Below is a small trained network, with its code and all its weights. Each question gives an input and a target symbol and asks what happens when units are switched off, that is, made to give their printed mean instead of their output.

import numpy as np


def w(rows, s, z=0):
    codes = np.array(rows[::2]) - 128.0
    scale = np.full(codes.shape[1], s)
    scale[-1] = z or s
    return codes * scale


def norm(h):
    return h / np.sqrt((h * h).mean(-1, keepdims=True) + 1e-5)


def softmax(a):
    e = np.exp(a - a.max(-1, keepdims=True))
    return e / e.sum(-1, keepdims=True)


def log_softmax(a):
    a = a - a.max(-1, keepdims=True)
    return a - np.log(np.exp(a).sum(-1, keepdims=True))


def net(x, mask):
    ids = ['ΓΔΘΛαβεζημξπτφψ'.index(c) for c in x.split()]
    T = len(ids)
    res = E[ids] + P[:T]
    u = 0
    for l in range(3):
        r = norm(res)
        for j in range(2):
            rows = slice(2 * j, 2 * j + 2)
            q, k, v = (r @ M[l][rows].T for M in (Q, K, V))
            z = softmax(np.where(np.tri(T) > 0, q @ k.T / 2**0.5, -1e9)) @ v
            o = O[l][rows]
            res = res + np.where(mask[u + j], z, o[:, -1]) @ o[:, :-1]
        u += 2
    return log_softmax(norm(res)[-1] @ U[:, :-1].T + U[:, -1])


Q, K, V, O = {}, {}, {}, {}
E = w([
[118,220,150],'Γ',
[107,133,120],'Δ',
[146,135,113],'Θ',
[143,156,124],'Λ',
[127,100,159],'α',
[134,142,121],'β',
[69,163,136],'ε',
[149,170,244],'ζ',
[130,59,123],'η',
[123,130,128],'μ',
[149,129,112],'ξ',
[107,107,3],'π',
[130,148,121],'τ',
[151,134,118],'φ',
[117,136,97],'ψ',
],0.036)
P = w([
[132,129,178],'0',
[119,208,119],'1',
[85,181,121],'2',
[125,217,104],'3',
[95,190,127],'4',
[144,230,90],'5',
[125,227,99],'6',
[161,248,71],'7',
[170,254,61],'8',
],0.0064)
Q[0] = w([
[119,193,126],'0.h1',
[94,62,29],'0.h1',
[169,142,253],'0.h2',
[108,43,126],'0.h2',
],0.035)
K[0] = w([
[165,212,127],'0.h1',
[83,85,1],'0.h1',
[153,150,253],'0.h2',
[128,46,131],'0.h2',
],0.031)
V[0] = w([
[71,142,36],'0.h1',
[137,24,177],'0.h1',
[105,250,20],'0.h2',
[112,243,43],'0.h2',
],0.012)
O[0] = w([
[185,250,71,181],'0.h1',
[197,14,161,72],'0.h1',
[11,14,198,252],'0.h2',
[1,10,196,223],'0.h2',
],0.01,0.0029)
Q[1] = w([
[221,208,77],'1.h1',
[175,189,44],'1.h1',
[183,39,253],'1.h2',
[111,95,68],'1.h2',
],0.025)
K[1] = w([
[217,185,175],'1.h1',
[125,166,183],'1.h1',
[73,79,1],'1.h2',
[177,136,186],'1.h2',
],0.031)
V[1] = w([
[71,247,230],'1.h1',
[93,151,84],'1.h1',
[162,112,173],'1.h2',
[126,104,29],'1.h2',
],0.014)
O[1] = w([
[12,148,204,127],'1.h1',
[133,198,84,234],'1.h1',
[172,52,184,233],'1.h2',
[49,125,69,254],'1.h2',
],0.012,0.00045)
Q[2] = w([
[142,120,230],'2.h1',
[28,46,72],'2.h1',
[101,3,57],'2.h2',
[140,169,81],'2.h2',
],0.024)
K[2] = w([
[114,196,190],'2.h1',
[41,106,58],'2.h1',
[2,33,167],'2.h2',
[149,178,152],'2.h2',
],0.03)
V[2] = w([
[70,47,2],'2.h1',
[163,93,127],'2.h1',
[246,229,164],'2.h2',
[117,198,193],'2.h2',
],0.019)
O[2] = w([
[96,248,124,162],'2.h1',
[47,153,54,125],'2.h1',
[37,172,197,2],'2.h2',
[148,203,113,143],'2.h2',
],0.016,0.0097)
U = w([
[227,186,244,143],'Γ',
[116,201,164,60],'Δ',
[224,121,57,192],'Θ',
[153,82,252,145],'Λ',
[50,157,68,117],'α',
[115,111,138,42],'β',
[88,187,224,143],'ε',
[142,143,149,52],'ζ',
[101,118,128,215],'η',
[90,116,153,151],'μ',
[121,93,73,78],'ξ',
[112,204,53,46],'π',
[109,235,131,255],'τ',
[130,141,124,61],'φ',
[85,155,117,160],'ψ',
],0.014,0.0051)

Each question gives the input, a string of symbols that net reads in full, and the target symbol t.
The units are the heads (2 rows each of Q, K, V and O). Each row of codes is followed by its name. A weight is (code - 128) times the scale printed after its matrix; where a second scale follows, it is the last column's (O and U).
mask holds one flag per head, layer by layer. A switched-off head (its flag False) gives its mean, the last column of its rows in O, instead of its output. The means were averaged over made-up inputs and are rounded, as every weight is.
A unit's drop is (log p(t) with every unit on - log p(t) with that unit switched off) / (log p(t) with every unit on - log p(t) with every unit switched off).
The circuit of an input: a set's keep is (log p(t) with only the set's units on - log p(t) with every unit switched off) / (log p(t) with every unit on - log p(t) with every unit switched off). Starting from all 6 units, units are removed one at a time, each time the one whose removal leaves the highest keep (on an exact tie, the one counted first), for as long as the keep stays at least 0.8.
units of the circuit, in order: the units of the circuit, biggest drop first
unit that matters most: the unit with the biggest drop
heads that matter: for each layer, one digit per head in row order, 1 if its drop is at least 0.15 and else 0, layers parted by /
drop of u: that unit's drop, to one decimal
input ξ ζ η τ Δ ψ α, target Λ: heads that matter -> 11 / 00 / 11
input ψ Θ η ε π η ψ ζ, target Λ: unit that matters most -> 2.h1
input η ψ α ξ π ζ α α μ, target α: units of the circuit, in order -> 2.h1, 0.h2, 2.h2
input α η η η α η α α α, target Γ: heads that matter -> 11 / 10 / 01
input η η Γ, target ε: heads that matter -> 00 / 00 / 00
input η Δ Θ π η, target τ: units of the circuit, in order -> 2.h2, 0.h2
input μ η η α Λ η Λ π α, target τ: units of the circuit, in order -> 0.h2, 2.h2
input ψ π Λ Δ η φ, target τ: heads that matter -> 10 / 00 / 10
input η ξ τ Θ Γ Γ ξ ψ, target α: units of the circuit, in order -> 0.h1, 0.h2, 2.h2, 1.h1
input ψ φ Θ η ζ τ Θ α, target Λ: drop of 0.h2 -> 0.6
input ε Θ ζ η τ, target Λ: drop of 2.h1 -> 0.1
input ζ Θ Λ ε Θ ψ η, target Λ: drop of 0.h1 -> 0.1
input Δ η ζ η Δ Θ ψ β, target Λ: drop of 0.h1 -> 0.1
input φ η ζ η, target Λ: unit that matters most -> 0.h2
